Here is a tiny trained network, its code and every weight. The questions are about switching its units off for an input and a class, where a switched-off unit gives its printed mean instead of its output.

import numpy as np


def w(rows, s, z=0):
    codes = np.array(rows[::2]) - 128.0
    scale = np.full(codes.shape[1], s)
    scale[-1] = z or s
    return codes * scale


def norm(h):
    return h / np.sqrt((h * h).mean(-1, keepdims=True) + 1e-5)


def f(y):
    return y / 2 * (1 + np.tanh(0.7978845608 * (y + 0.044715 * y**3)))


def log_softmax(a):
    a = a - a.max(-1, keepdims=True)
    return a - np.log(np.exp(a).sum(-1, keepdims=True))


def net(x, mask):
    res = np.array(x, float).reshape(1, 6) / 4 @ E
    u = 0
    for l in range(2):
        y = f(norm(res) @ A[l][:, :-1].T + A[l][:, -1])
        res = res + np.where(mask[u : u + 9], y, B[l][:, -1]) @ B[l][:, :-1]
        u += 9
    return log_softmax(norm(res)[-1] @ U[:, :-1].T + U[:, -1])


A, B = {}, {}
E = w([
[88,140,153,143,8,139],'x0',
[160,199,153,132,126,241],'x1',
[92,178,73,120,116,134],'x2',
[34,69,201,195,102,166],'x3',
[69,138,125,45,163,212],'x4',
[156,197,254,63,182,87],'x5',
],0.0032)
A[0] = w([
[47,126,2,102,113,202,99],'0.n0',
[142,108,114,13,123,29,6],'0.n1',
[123,201,85,156,84,88,112],'0.n2',
[119,211,203,41,156,195,162],'0.n3',
[164,64,61,121,133,151,2],'0.n4',
[12,23,199,129,146,153,61],'0.n5',
[35,100,203,122,2,161,61],'0.n6',
[94,107,172,60,142,102,64],'0.n7',
[67,131,89,85,119,37,86],'0.n8',
],0.0093,0.0022)
B[0] = w([
[40,139,94,93,27,124,217],'0.n0',
[130,86,98,238,137,103,183],'0.n1',
[107,149,119,200,193,98,155],'0.n2',
[148,228,217,53,202,154,253],'0.n3',
[87,71,59,85,187,108,147],'0.n4',
[164,180,111,239,166,59,235],'0.n5',
[117,9,178,82,61,171,248],'0.n6',
[189,119,104,128,163,140,155],'0.n7',
[160,203,151,158,170,114,169],'0.n8',
],0.011,0.0064)
A[1] = w([
[111,147,173,186,127,103,86],'1.n0',
[107,116,95,8,149,144,5],'1.n1',
[157,139,70,141,120,178,84],'1.n2',
[162,38,108,77,70,121,140],'1.n3',
[207,159,183,176,185,103,29],'1.n4',
[83,174,156,88,139,99,38],'1.n5',
[120,189,67,156,107,135,32],'1.n6',
[142,119,181,43,111,216,98],'1.n7',
[90,84,170,156,32,133,45],'1.n8',
],0.011,0.0011)
B[1] = w([
[198,108,79,83,149,165,182],'1.n0',
[174,57,218,84,91,217,161],'1.n1',
[101,113,115,133,158,66,120],'1.n2',
[100,126,50,75,36,101,177],'1.n3',
[202,7,100,212,74,159,254],'1.n4',
[161,131,125,64,159,141,161],'1.n5',
[122,152,152,103,215,66,144],'1.n6',
[196,245,119,76,207,117,206],'1.n7',
[87,53,57,29,132,190,221],'1.n8',
],0.011,0.0075)
U = w([
[43,208,83,171,189,24,101],'0',
[12,63,78,64,38,144,174],'1',
[51,199,236,194,71,110,3],'2',
[226,77,124,255,154,118,181],'3',
[176,253,231,43,178,178,170],'4',
],0.0085,0.0047)

Each question gives the input, the list of numbers given to net, and the class t.
The units are the neurons (one row each of A and B). Each row of codes is followed by its name. A weight is (code - 128) times the scale printed after its matrix; where a second scale follows, it is the last column's (A, B and U).
mask holds one flag per neuron, layer by layer. A switched-off neuron (its flag False) gives its mean, the last column of its row in B, instead of its output. The means were averaged over made-up inputs and are rounded, as every weight is.
A unit's drop is (log p(t) with every unit on - log p(t) with that unit switched off) / (log p(t) with every unit on - log p(t) with every unit switched off).
The circuit of an input: a set's keep is (log p(t) with only the set's units on - log p(t) with every unit switched off) / (log p(t) with every unit on - log p(t) with every unit switched off). Starting from the 12 units with the biggest drops (on a tie, the unit counted first), units are removed one at a time, each time the one whose removal leaves the highest keep (on an exact tie, the one counted first), for as long as the keep stays at least 0.8.
circuit, biggest first: the units of the circuit, biggest drop first
most important unit: the unit with the biggest drop
top k neurons: the k neurons with the biggest drops, biggest first
drop when u is switched off: that unit's drop, to one decimal
input [3,1,6,7,-8,0], class 1: most important unit	0.n6
input [-8,-4,7,-4,1,-4], class 0: top 3 neurons	(0.n6, 0.n8, 0.n3)
input [-8,-5,-8,-6,-6,-4], class 0: circuit, biggest first	(0.n3, 0.n4, 1.n4)
input [7,1,-3,-6,1,0], class 3: circuit, biggest first	(0.n2, 1.n4)
input [-6,0,6,7,7,-3], class 0: circuit, biggest first	(0.n5, 0.n0, 1.n6)
input [-1,3,0,-8,-2,6], class 3: top 3 neurons	(1.n4, 0.n1, 0.n0)
input [-7,2,3,-6,-3,-3], class 0: top 2 neurons	(0.n6, 0.n3)
input [2,-4,8,-6,4,-1], class 0: top 2 neurons	(0.n6, 0.n0)
input [-4,-3,-6,-6,7,2], class 3: top 3 neurons	(0.n1, 1.n4, 0.n6)
input [-2,-7,5,3,2,-2], class 0: top 2 neurons	(0.n0, 1.n4)
input [-1,-6,-1,-6,4,-4], class 0: top 2 neurons	(0.n1, 0.n6)
input [-6,-6,4,3,-4,-5], class 0: top 3 neurons	(0.n6, 1.n4, 0.n3)
input [2,-2,0,8,4,4], class 3: top 2 neurons	(0.n5, 0.n0)
input [-8,6,-6,-2,4,-7], class 1: circuit, biggest first	(0.n0)
input [5,-7,-3,3,-7,-3], class 1: top 3 neurons	(0.n3, 0.n6, 1.n8)
input [-5,-1,4,-7,3,-1], class 0: top 2 neurons	(0.n6, 0.n1)
input [-6,-1,-8,6,8,0], class 3: drop when 1.n4 is switched off	0.1
input [1,0,7,-3,-2,7], class 3: drop when 0.n7 is switched off	0.0
input [-1,3,7,-8,-5,-3], class 0: drop when 1.n4 is switched off	0.1
input [2,-6,-1,5,6,7], class 3: circuit, biggest first	(0.n5)
